Below is a small trained network, with its code and all its weights. Each question gives an input and a class and asks what happens when units are switched off, that is, made to give their printed mean instead of their output.

import numpy as np


def w(rows, s, z=0):
    codes = np.array(rows[::2]) - 128.0
    scale = np.full(codes.shape[1], s)
    scale[-1] = z or s
    return codes * scale


def f(y):
    return y / 2 * (1 + np.tanh(0.7978845608 * (y + 0.044715 * y**3)))


def log_softmax(a):
    a = a - a.max(-1, keepdims=True)
    return a - np.log(np.exp(a).sum(-1, keepdims=True))


def net(x, mask):
    res = np.array(x, float).reshape(1, 8) / 4 @ E
    y = f(res @ A[0][:, :-1].T + A[0][:, -1])
    res = res + np.where(mask, y, B[0][:, -1]) @ B[0][:, :-1]
    return log_softmax(res[-1] @ U[:, :-1].T + U[:, -1])


A, B = {}, {}
E = w([
[136,94,109],'x0',
[117,124,145],'x1',
[146,135,90],'x2',
[142,132,102],'x3',
[146,118,89],'x4',
[123,123,146],'x5',
[1,153,104],'x6',
[106,4,142],'x7',
],0.0086)
A[0] = w([
[73,105,145,254],'n1',
[95,36,159,254],'n2',
[17,137,88,76],'n3',
[237,107,175,62],'n4',
[45,137,95,23],'n5',
[19,138,51,66],'n6',
[122,254,198,199],'n7',
],0.011,0.0036)
B[0] = w([
[169,154,104,205],'n1',
[122,187,28,253],'n2',
[181,123,202,215],'n3',
[51,126,251,235],'n4',
[125,91,184,172],'n5',
[127,116,199,219],'n6',
[113,79,47,253],'n7',
],0.012,0.0065)
U = w([
[96,111,255,1],'0',
[121,141,67,236],'1',
[61,157,31,147],'2',
],0.0065,0.0022)

Each question gives the input, the list of numbers given to net, and the class t.
The units are the neurons (one row each of A and B). Each row of codes is followed by its name. A weight is (code - 128) times the scale printed after its matrix; where a second scale follows, it is the last column's (A, B and U).
mask holds one flag per neuron, in row order. A switched-off neuron (its flag False) gives its mean, the last column of its row in B, instead of its output. The means were averaged over made-up inputs and are rounded, as every weight is.
A unit's drop is (log p(t) with every unit on - log p(t) with that unit switched off) / (log p(t) with every unit on - log p(t) with every unit switched off).
The circuit of an input: a set's keep is (log p(t) with only the set's units on - log p(t) with every unit switched off) / (log p(t) with every unit on - log p(t) with every unit switched off). Starting from all 7 units, units are removed one at a time, each time the one whose removal leaves the highest keep (on an exact tie, the one counted first), for as long as the keep stays at least 0.8.
units of the circuit, in order: the units of the circuit, biggest drop first
unit that matters most: the unit with the biggest drop
k most important neurons: the k neurons with the biggest drops, biggest first
drop of u: that unit's drop, to one decimal
input [-8,0,-2,-1,-2,3,8,-8], class 0: unit that matters most -> n3
input [-5,8,-6,3,-8,-3,-4,3], class 1: units of the circuit, in order -> [n2, n6]
input [-4,-3,-3,-5,4,-6,-2,7], class 2: 2 most important neurons -> [n2, n3]
input [1,4,-1,8,-1,7,-5,8], class 2: 2 most important neurons -> [n2, n3]
input [-3,-4,-6,1,-7,7,-6,-8], class 2: 2 most important neurons -> [n7, n3]
input [-1,0,-3,-7,3,-8,-7,8], class 2: 2 most important neurons -> [n2, n3]
input [-6,7,-7,-6,-6,6,-7,8], class 2: 3 most important neurons -> [n2, n3, n6]
input [-5,2,3,8,6,-6,-6,-1], class 0: 3 most important neurons -> [n4, n2, n7]
input [-5,-1,-3,-5,-8,5,3,7], class 2: 2 most important neurons -> [n2, n4]
input [-7,7,4,-5,-1,-8,8,-8], class 0: 4 most important neurons -> [n3, n6, n5, n2]
input [0,3,5,7,4,7,8,8], class 0: 4 most important neurons -> [n6, n3, n5, n7]
input [-2,5,-6,5,-1,-1,-6,8], class 2: 4 most important neurons -> [n2, n3, n6, n5]
input [3,-2,-1,-6,1,-7,5,-3], class 0: 4 most important neurons -> [n2, n6, n3, n5]
input [2,-8,-2,2,4,3,4,-2], class 0: unit that matters most -> n2
input [6,-8,1,3,7,5,-6,0], class 0: 3 most important neurons -> [n4, n2, n7]
input [8,3,-5,-5,-3,7,2,6], class 1: 2 most important neurons -> [n7, n1]
input [3,-7,6,2,3,-5,-8,-1], class 0: drop of n4 -> 0.5
input [-3,2,-1,0,3,4,-1,7], class 2: drop of n4 -> 0.0
input [-8,7,-6,-5,-6,8,0,3], class 1: drop of n2 -> -0.1
input [0,-7,-6,-5,-1,8,3,8], class 2: unit that matters most -> n2
input [2,-2,-8,-2,-6,-6,0,5], class 2: drop of n2 -> 0.3
